[117 103 121 127 157] gives 157
[120 134 130 150 133 143 122] gives 122
[109 132 117 107 118 119] gives 119
[142 108 129 103 109 108] gives 108
[120 104 119 123 128 138] gives 138
[129 148 135 118 117 114 100] gives 100
[103 116 111 117 153 143 105] gives 105
[106 108 101 145 145] gives 145
[133  98 152 126 115 135 145] gives 145
[129 127 131 158] gives 158
---
[[138 144 140 111 130]
 [144 151 136 112 130]
 [139 106 117 154 142]] ==> 140

[[154 142 105 129]
 [146 140 111 131]
 [133 129 128 125]] ==> 105

[[132 133 129 121 128]
 [112 103 138 108 123]
 [129 149 114 121 128]] ==> 129

[[139 139 142 130 146 145]
 [108 128 128 117 128 100]
 [128 143 138 117 146 116]] ==> 142

[[151 153 146 126]
 [132 135 144 127]
 [130 119 140 129]] ==> 146

[[120 113 119 128 125 124 137]
 [124 128 138 145 117 126 134]
 [123 151 152 124 121 127 113]] ==> 119

[[135 126 132  98 127 127]
 [139 138 128 141 129 152]
 [143 155 121 103 132 107]] ==> 132

[[140 108 130 119]
 [112 152 141 143]
 [125 133 132 131]] ==> 130
---
135  143  155  132  129 Out: 155, 155
140  116  151  146  125  103  106 Out: 146, 151
129  130  129  131  141  113  151 Out: 131, 151
106  107  108  107  107 Out: 108, 108
138  150  112  151  108 Out: 112, 151
126  149  121  151  131  134  131 Out: 151, 151
105  150  133  128  120 Out: 133, 150
131  121  122  127  120  153  125 Out: 127, 153
111   98  101  117  136  100  117 Out: 117, 136
---
[[124 127 103 123 119]
 [135 146 121 135 119]
 [146 128 134 148 128]] out 124, 128

[[131 130 115 108]
 [127 133 119 104]] out 131, 104

[156 132 121 130] out 156, 130

[[110 119 126 123 125 123 152]
 [153 121 124 121 116 110 110]] out 110, 110

[113 151 144 156] out 113, 156

[153 157 152 140 146 134] out 153, 134

[[116 117 140 122 117 107 123]
 [118 136 152 123 135 123 121]] out 116, 121
---
[[118 139 102 144 146]
 [132 130 138 115 136]] ⇒ 146, 102

[143 111 133 128 129 139 149] ⇒ 149, 111

[131 104 114 115 153] ⇒ 153, 104

[117 144 157 109] ⇒ 157, 109

[141 156 145 144 150 145] ⇒ 156, 141

[[130 130 128 126 117]
 [116 125 107 128 148]] ⇒ 148, 107
---
[[129 130 110 125 119 136 127]
 [119 140 119 133 140 136 115]
 [130 131 112 125 120 134 127]
 [116 127 126 122 134 136 131]
 [116 105 119 116 119 139 147]
 [124 129 119 128 120 143 134]
 [121 143 129 156 145 139 135]]: 127

[[135 134 139 116 132 120 121 121 132 142 118 114]
 [122 126 129 128 128 129 125 129 125 123 130 127]
 [139 122 142 108 121 110 126 111 120 139 110 110]
 [114 132 112 143 134 143 125 142 134 116 143 142]
 [118 142 128 123 142 130 108 132 141 136 128 118]
 [118 145 130 122 144 131 106 133 143 138 127 116]
 [118 136 126 126 136 131 113 132 135 129 129 122]
 [132 131 122 130 127 128 130 128 133 132 126 129]
 [103 137 108 152 140 153 122 153 139 109 154 149]]: 114

[[132 132 139 133 134 148 136 130 135 128 128 132 126 132 137]
 [132 132 139 133 134 149 136 130 135 128 128 132 126 132 137]
 [132 132 139 133 134 148 136 130 135 128 128 132 126 132 137]
 [132 132 139 133 134 148 136 130 135 128 128 132 126 132 137]
 [108 117 134 112 114 109 126 122 111 149 117 112 131 113 121]
 [132 132 139 133 134 148 136 130 135 128 128 132 126 132 137]
 [121 127 147 126 128 146 138 126 128 139 121 124 127 124 137]
 [132 131 138 133 134 147 135 130 134 128 128 132 127 132 137]
 [131 131 138 132 133 146 135 129 134 128 128 131 127 131 136]
 [108 118 138 113 115 116 128 122 113 149 116 113 130 113 125]
 [132 132 139 133 134 149 136 130 135 128 128 132 126 132 137]]: 137

[[131 120 118 128 111 144 116]
 [133 121 120 127 113 143 117]
 [122 125 126 139 118 126 110]
 [136 126 119 121 115 147 119]
 [126 128 125 128 124 138 114]
 [121 119 114 139 108 133 107]
 [133 122 114 124 109 149 116]]: 116

[[108 130 132 118 129 133 107 131 144 101 147 143]
 [124 117 144 118 136 139 129 105 125 134 136 134]
 [146 131 131 129 140 106 141 147 112 133 135 106]
 [109 135 122 132 134 117 116 125 126 133 122 121]
 [118 137 143 120 141 129 129 109 129 108 134 122]]: 143

[[105 128 105 105 128 105 105 105 151 128 126 107 152 151]
 [105 128 105 105 128 105 105 105 151 147 105 105 151 151]
 [105 128 109 105 128 128 128 127 152 128 128 128 151 151]
 [105 128 105 105 128 105 105 105 151 128 112 105 151 151]
 [105 147 105 105 127 105 105 105 151 151 105 105 151 151]]: 151

[[123 118 137 139 142 133 120 131 142 131 125 119 121 113 126 131]
 [111 138 118 129 133 132 118 129 115 117 126 129 118 136 140 132]
 [127 131 131 136 139 123 138 130 136 128 119 132 151 130 112 127]
 [149 130 132 125 132 123 135 138 123 126 144 126 126 121 113 135]
 [112 131 138 136 122 129 134 130 126 119 115 116 129 119 120 114]
 [143 122 126 136 109 130 124 125 127 135 120 116 132 133 137 139]
 [119 136 121 119 107 117 123 118 137 131 138 124 129 133 122 131]
 [129 111 108 120 131 125 137 130 124 132 133 127 116 136 123 138]]: 131

[[124 124 118 144 128 137 140 142 114 123 127 129]
 [132 124 148 106 136 118 122 136 112 139 118 141]
 [146 117 133 122 114 135 147 127 139 119 112 115]
 [116 125 112 125 126 138 132 143 137 143 113 137]
 [115 117 132 113 121 125 144 110 139 134 136 138]
 [136 145 142 119 113 114 122 143 133 119 128 147]
 [110 123 142 124 139 117 139 136 132 133 129 127]]: 129

[[136 131 138 112 107 113 127 142 133 134]
 [125 139 139 139 127 109 108 115 130 124]
 [133 118 119 114 124 144 148 144 126 134]
 [125 118 113 131 143 152 143 128 123 127]
 [136 132 138 113 107 113 126 142 133 134]]: 134
---
array([[115, 125, 137, 147],
       [152, 146, 134, 110],
       [118, 125, 134, 155]])
125

array([[113, 142, 111, 135],
       [106, 123, 141, 113],
       [141, 118, 108, 115]])
142

array([[152, 137, 157, 135],
       [152, 134, 153, 134],
       [111, 110, 120, 106]])
137

array([[147, 138, 110, 104],
       [135, 126, 121, 116],
       [132, 132, 126, 121]])
138

array([[151, 150, 145, 149],
       [131, 139, 154, 146],
       [112, 104, 112, 114]])
150

array([[128, 127, 142, 109],
       [125, 121, 148, 124],
       [129, 139, 121, 104]])
127
---
array([120, 118, 105, 111, 112, 123]) → 112

array([[122, 134, 123, 126, 144, 128],
       [135, 120, 134, 133, 102, 132]]) → 144

array([[116, 130, 126, 148, 146, 114],
       [126, 151, 121, 122, 143, 126]]) → 146

array([150, 155, 129, 124, 100, 118]) → 100

array([117, 115, 143, 127, 152, 103]) → 152

array([[112, 106, 127, 139, 111, 125],
       [125, 139, 134, 110, 110, 133]]) → 111

array([142, 132, 134, 155, 144, 141]) → 144
---
array([[150,  99, 157, 140, 153, 157],
       [118, 153, 101,  99, 100, 156],
       [156, 100, 146, 156, 147, 157],
       [157,  99, 136, 156, 155,  99],
       [156,  99, 156, 156, 157,  99],
       [148,  99, 157, 156, 156, 100],
       [157, 100, 151, 139, 157, 157]]) >> 148

array([[150, 106, 107, 150, 149, 105, 150, 150],
       [105, 151, 147, 105, 109, 149, 106, 106],
       [151, 106, 106, 150, 150, 106, 150, 150],
       [120, 132, 120, 119, 125, 120, 137, 134],
       [151, 106, 107, 150, 151, 105, 149, 149],
       [106, 150, 149, 108, 108, 150, 105, 106],
       [149, 106, 105, 150, 150, 107, 150, 148],
       [149, 105, 105, 151, 151, 106, 150, 151]]) >> 149

array([[110, 124, 114, 107, 133, 155, 146, 139, 144, 130, 106],
       [122, 151, 151, 139, 143, 138, 113, 105, 121, 119, 106],
       [120, 106, 120, 150, 152, 139, 142, 138, 114, 105, 120],
       [141, 142, 120, 104, 117, 123, 108, 114, 145, 154, 141],
       [104, 118, 122, 107, 115, 147, 154, 141, 141, 141, 118],
       [139, 143, 135, 109, 108, 123, 117, 106, 127, 154, 149],
       [139, 142, 138, 113, 105, 121, 120, 106, 121, 151, 152],
       [110, 124, 113, 107, 134, 155, 146, 139, 144, 129, 106]]) >> 139

array([[107, 149, 110, 148, 109, 148, 108, 147, 148],
       [120, 137, 120, 137, 119, 136, 120, 136, 136],
       [147, 109, 144, 111, 146, 109, 146, 109, 110],
       [107, 144, 107, 146, 108, 148, 107, 149, 148],
       [107, 149, 108, 148, 107, 148, 107, 149, 148],
       [115, 140, 116, 139, 116, 140, 116, 140, 140],
       [113, 143, 115, 141, 115, 141, 115, 142, 142]]) >> 115

array([[151, 104, 105, 151, 150, 148],
       [142, 114, 112, 147, 145, 146],
       [150, 105, 105, 150, 151, 150],
       [104, 153, 152, 103, 102, 106],
       [154, 102, 102, 154, 154, 147]]) >> 104
---
[131 130 119 155 138 121] | 131, 121

[122 133 125 105 128] | 122, 128

[102 128 125 146 133 111 107] | 102, 107

[100 128 125 124 132] | 100, 132

[119 104 107 109] | 119, 109

[[145 100 147 102]
 [111 140 110 138]] | 145, 138

[153 124 138 151 136] | 153, 136
---
[[134 122 121 122 122 126]
 [107 105 103 105 114 146]
 [134 124 123 124 125 123]] ⇒ 122

[115 115 104 117] ⇒ 104

[121 152 125 123] ⇒ 125

[132 120 157 127] ⇒ 157

[[118 135 127 129 147]
 [134 121 128 114 148]
 [101 133 126 145 114]] ⇒ 129

[112 149 136 133 133 118] ⇒ 133
